Below is a small trained network, with its code and all its weights. Each question gives an input and a class and asks what happens when units are switched off, that is, made to give their printed mean instead of their output.

import numpy as np


def w(rows, s, z=0):
    codes = np.array(rows[::2]) - 128.0
    scale = np.full(codes.shape[1], s)
    scale[-1] = z or s
    return codes * scale


def f(y):
    return y / 2 * (1 + np.tanh(0.7978845608 * (y + 0.044715 * y**3)))


def log_softmax(a):
    a = a - a.max(-1, keepdims=True)
    return a - np.log(np.exp(a).sum(-1, keepdims=True))


def net(x, mask):
    res = np.array(x, float).reshape(1, 8) / 4 @ E
    y = f(res @ A[0][:, :-1].T + A[0][:, -1])
    res = res + np.where(mask, y, B[0][:, -1]) @ B[0][:, :-1]
    return log_softmax(res[-1] @ U[:, :-1].T + U[:, -1])


A, B = {}, {}
E = w([
[112,61,108,134,169,84,160,138,73,172,76],'x0',
[80,48,103,138,189,126,67,75,86,102,151],'x1',
[151,194,255,129,160,20,123,66,116,135,110],'x2',
[145,109,141,174,80,89,93,140,58,41,108],'x3',
[166,169,137,102,90,101,74,96,77,97,100],'x4',
[143,107,102,113,48,94,163,106,97,67,213],'x5',
[142,145,80,165,66,106,143,122,135,151,210],'x6',
[122,115,138,185,169,101,168,168,162,117,86],'x7',
],0.0078)
A[0] = w([
[215,254,130,120,138,124,133,59,92,133,131,244],'N0',
[104,115,111,94,172,162,102,111,147,106,171,38],'N1',
[187,187,97,181,97,189,201,193,204,159,128,251],'N2',
[90,97,50,104,140,175,118,65,148,187,64,26],'N3',
[90,128,93,188,185,106,138,92,40,73,177,196],'N4',
[207,170,187,151,67,96,35,137,114,45,96,251],'N5',
],0.0069,0.0021)
B[0] = w([
[140,147,91,11,199,122,76,140,237,179,213,230],'N0',
[68,251,75,162,93,186,113,100,180,34,188,148],'N1',
[138,3,133,38,95,65,175,54,135,170,175,237],'N2',
[72,202,66,1,86,193,117,38,66,121,78,175],'N3',
[153,103,174,94,159,61,43,122,149,64,158,193],'N4',
[177,53,181,88,98,65,62,22,144,182,191,254],'N5',
],0.0069,0.007)
U = w([
[106,91,87,107,79,113,156,187,167,127,183,7],'0',
[137,107,101,116,108,154,233,172,155,150,64,60],'1',
[78,183,94,140,124,207,119,87,158,131,157,28],'2',
[253,158,164,21,148,30,90,95,172,212,177,251],'3',
[95,169,36,128,136,171,136,153,58,126,55,5],'4',
[234,170,131,157,139,173,183,199,121,110,110,5],'5',
[177,135,103,142,189,103,78,114,113,107,99,53],'6',
],0.0067,0.0021)

Each question gives the input, the list of numbers given to net, and the class t.
The units are the neurons (one row each of A and B). Each row of codes is followed by its name. A weight is (code - 128) times the scale printed after its matrix; where a second scale follows, it is the last column's (A, B and U).
mask holds one flag per neuron, in row order. A switched-off neuron (its flag False) gives its mean, the last column of its row in B, instead of its output. The means were averaged over made-up inputs and are rounded, as every weight is.
A unit's drop is (log p(t) with every unit on - log p(t) with that unit switched off) / (log p(t) with every unit on - log p(t) with every unit switched off).
The circuit of an input: a set's keep is (log p(t) with only the set's units on - log p(t) with every unit switched off) / (log p(t) with every unit on - log p(t) with every unit switched off). Starting from all 6 units, units are removed one at a time, each time the one whose removal leaves the highest keep (on an exact tie, the one counted first), for as long as the keep stays at least 0.8.
units of the circuit, in order: the units of the circuit, biggest drop first
top k neurons: the k neurons with the biggest drops, biggest first
drop of u: that unit's drop, to one decimal
input [2,-5,1,-4,-5,6,-8,5], class 1: top neuron : [N5]
input [5,-5,-3,-6,2,-6,-8,3], class 1: top 3 neurons : [N5; N0; N2]
input [6,-7,1,-4,-3,-6,-8,-8], class 1: units of the circuit, in order : [N5; N4]
input [6,1,-6,-6,6,6,5,3], class 4: units of the circuit, in order : [N5; N0]
input [4,-3,-2,-7,4,-3,0,-7], class 2: top 3 neurons : [N5; N3; N4]
input [3,8,5,1,-3,6,0,4], class 6: units of the circuit, in order : [N0; N2]
input [7,1,-1,0,-3,6,-8,-8], class 4: top 3 neurons : [N5; N0; N2]
input [4,-4,3,-8,-5,8,-5,3], class 1: top 3 neurons : [N5; N0; N4]
input [3,1,-5,-1,5,4,-1,-6], class 4: top 3 neurons : [N5; N2; N0]
input [7,8,4,-2,0,-2,-8,-5], class 6: drop of N5 : 0.2
input [-3,7,0,-2,-7,-5,-3,-4], class 2: drop of N1 : 0.2
input [1,8,1,-8,4,-4,1,3], class 6: drop of N5 : -0.1
